Here is a tiny trained network, its code and every weight. The questions are about switching its units off for an input and a class, where a switched-off unit gives its printed mean instead of its output.

import numpy as np


def w(rows, s, z=0):
    codes = np.array(rows[::2]) - 128.0
    scale = np.full(codes.shape[1], s)
    scale[-1] = z or s
    return codes * scale


def f(y):
    return y / 2 * (1 + np.tanh(0.7978845608 * (y + 0.044715 * y**3)))


def log_softmax(a):
    a = a - a.max(-1, keepdims=True)
    return a - np.log(np.exp(a).sum(-1, keepdims=True))


def net(x, mask):
    res = np.array(x, float).reshape(1, 3) / 4 @ E
    y = f(res @ A[0][:, :-1].T + A[0][:, -1])
    res = res + np.where(mask, y, B[0][:, -1]) @ B[0][:, :-1]
    return log_softmax(res[-1] @ U[:, :-1].T + U[:, -1])


A, B = {}, {}
E = w([
[38,27,153,50,126,133,101],'x0',
[104,50,73,133,198,183,169],'x1',
[161,132,147,99,111,247,118],'x2',
],0.012)
A[0] = w([
[98,75,98,95,184,53,172,139],'N1',
[162,174,126,141,72,144,95,144],'N2',
[138,139,111,135,93,134,124,129],'N3',
[144,180,200,137,87,155,135,149],'N4',
[124,145,87,139,128,94,135,115],'N5',
[98,187,166,133,113,154,107,121],'N6',
[61,149,132,146,172,124,114,140],'N7',
[144,120,130,105,114,235,75,94],'N8',
[131,100,126,88,114,205,133,2],'N9',
[175,221,204,130,71,181,81,165],'N10',
[118,165,208,87,37,61,67,239],'N11',
[135,121,137,86,94,246,128,141],'N12',
[165,110,124,135,199,156,152,46],'N13',
[165,174,120,150,123,152,136,160],'N14',
[178,204,113,118,101,154,116,144],'N15',
[118,126,79,135,141,22,120,253],'N16',
[121,112,144,131,118,225,95,160],'N17',
[186,206,132,87,68,188,134,143],'N18',
[102,168,212,89,23,46,70,14],'N19',
[111,157,115,165,145,18,132,3],'N20',
[131,80,60,116,100,137,87,118],'N21',
[121,124,135,115,96,124,192,139],'N22',
[208,197,65,227,200,110,190,126],'N23',
[119,66,124,122,168,129,105,102],'N24',
],0.012,0.0073)
B[0] = w([
[130,121,127,175,137,119,57,200],'N1',
[135,116,106,124,130,149,80,180],'N2',
[144,116,132,111,115,131,110,137],'N3',
[132,101,119,127,125,83,95,184],'N4',
[137,114,125,96,131,136,149,148],'N5',
[161,117,118,132,118,122,117,155],'N6',
[138,86,130,114,100,170,123,147],'N7',
[136,149,121,104,161,137,196,191],'N8',
[130,130,202,159,176,122,134,158],'N9',
[119,80,71,173,143,141,61,231],'N10',
[165,192,58,94,93,107,221,250],'N11',
[127,169,106,130,113,129,198,210],'N12',
[125,136,123,75,75,86,150,147],'N13',
[118,103,94,124,112,124,116,180],'N14',
[108,78,93,123,117,122,111,191],'N15',
[118,88,207,125,147,157,163,225],'N16',
[140,126,125,87,98,102,162,193],'N17',
[105,136,156,150,105,87,57,207],'N18',
[88,135,240,119,193,183,204,205],'N19',
[134,173,31,94,83,121,107,177],'N20',
[116,95,153,124,103,143,138,147],'N21',
[121,131,115,133,151,132,119,131],'N22',
[129,179,173,90,144,140,249,251],'N23',
[134,138,152,151,135,140,85,163],'N24',
],0.018,0.016)
U = w([
[160,161,77,85,122,77,180,10],'0',
[113,117,205,111,218,129,176,188],'1',
[106,30,98,197,133,73,2,218],'2',
],0.0099,0.0012)

Each question gives the input, the list of numbers given to net, and the class t.
The units are the neurons (one row each of A and B). Each row of codes is followed by its name. A weight is (code - 128) times the scale printed after its matrix; where a second scale follows, it is the last column's (A, B and U).
mask holds one flag per neuron, in row order. A switched-off neuron (its flag False) gives its mean, the last column of its row in B, instead of its output. The means were averaged over made-up inputs and are rounded, as every weight is.
A unit's drop is (log p(t) with every unit on - log p(t) with that unit switched off) / (log p(t) with every unit on - log p(t) with every unit switched off).
The circuit of an input: a set's keep is (log p(t) with only the set's units on - log p(t) with every unit switched off) / (log p(t) with every unit on - log p(t) with every unit switched off). Starting from the 12 units with the biggest drops (on a tie, the unit counted first), units are removed one at a time, each time the one whose removal leaves the highest keep (on an exact tie, the one counted first), for as long as the keep stays at least 0.8.
circuit, biggest first: the units of the circuit, biggest drop first
most important unit: the unit with the biggest drop
k most important neurons: the k neurons with the biggest drops, biggest first
drop when u is switched off: that unit's drop, to one decimal
input [6,-2,6], class 0: most important unit -> N16
input [-7,1,-7], class 1: 3 most important neurons -> N16; N11; N23
input [8,-2,3], class 0: 3 most important neurons -> N16; N11; N12
input [0,-3,6], class 2: circuit, biggest first -> N23; N10
input [7,-6,-6], class 1: 2 most important neurons -> N19; N16
input [5,-6,-7], class 1: 2 most important neurons -> N19; N16
input [-1,-5,7], class 2: 2 most important neurons -> N10; N23
input [-4,-1,5], class 2: 2 most important neurons -> N10; N11
input [-8,8,-5], class 1: 3 most important neurons -> N11; N23; N16
input [-6,5,-3], class 1: 2 most important neurons -> N11; N23
input [0,2,0], class 1: 4 most important neurons -> N10; N11; N18; N20
input [-7,2,-2], class 1: 2 most important neurons -> N11; N23
input [7,-7,-8], class 1: 2 most important neurons -> N19; N16
input [8,2,-7], class 2: 2 most important neurons -> N1; N23
input [3,3,-1], class 2: most important unit -> N23
input [6,-2,-6], class 1: 2 most important neurons -> N19; N16
input [4,-3,-7], class 1: drop when N16 is switched off -> 2.0
input [3,5,-7], class 2: drop when N23 is switched off -> 0.1
input [7,-6,-2], class 1: drop when N19 is switched off -> 8.8
input [7,-5,-4], class 1: circuit, biggest first -> N19
input [2,6,-3], class 2: drop when N23 is switched off -> 0.3
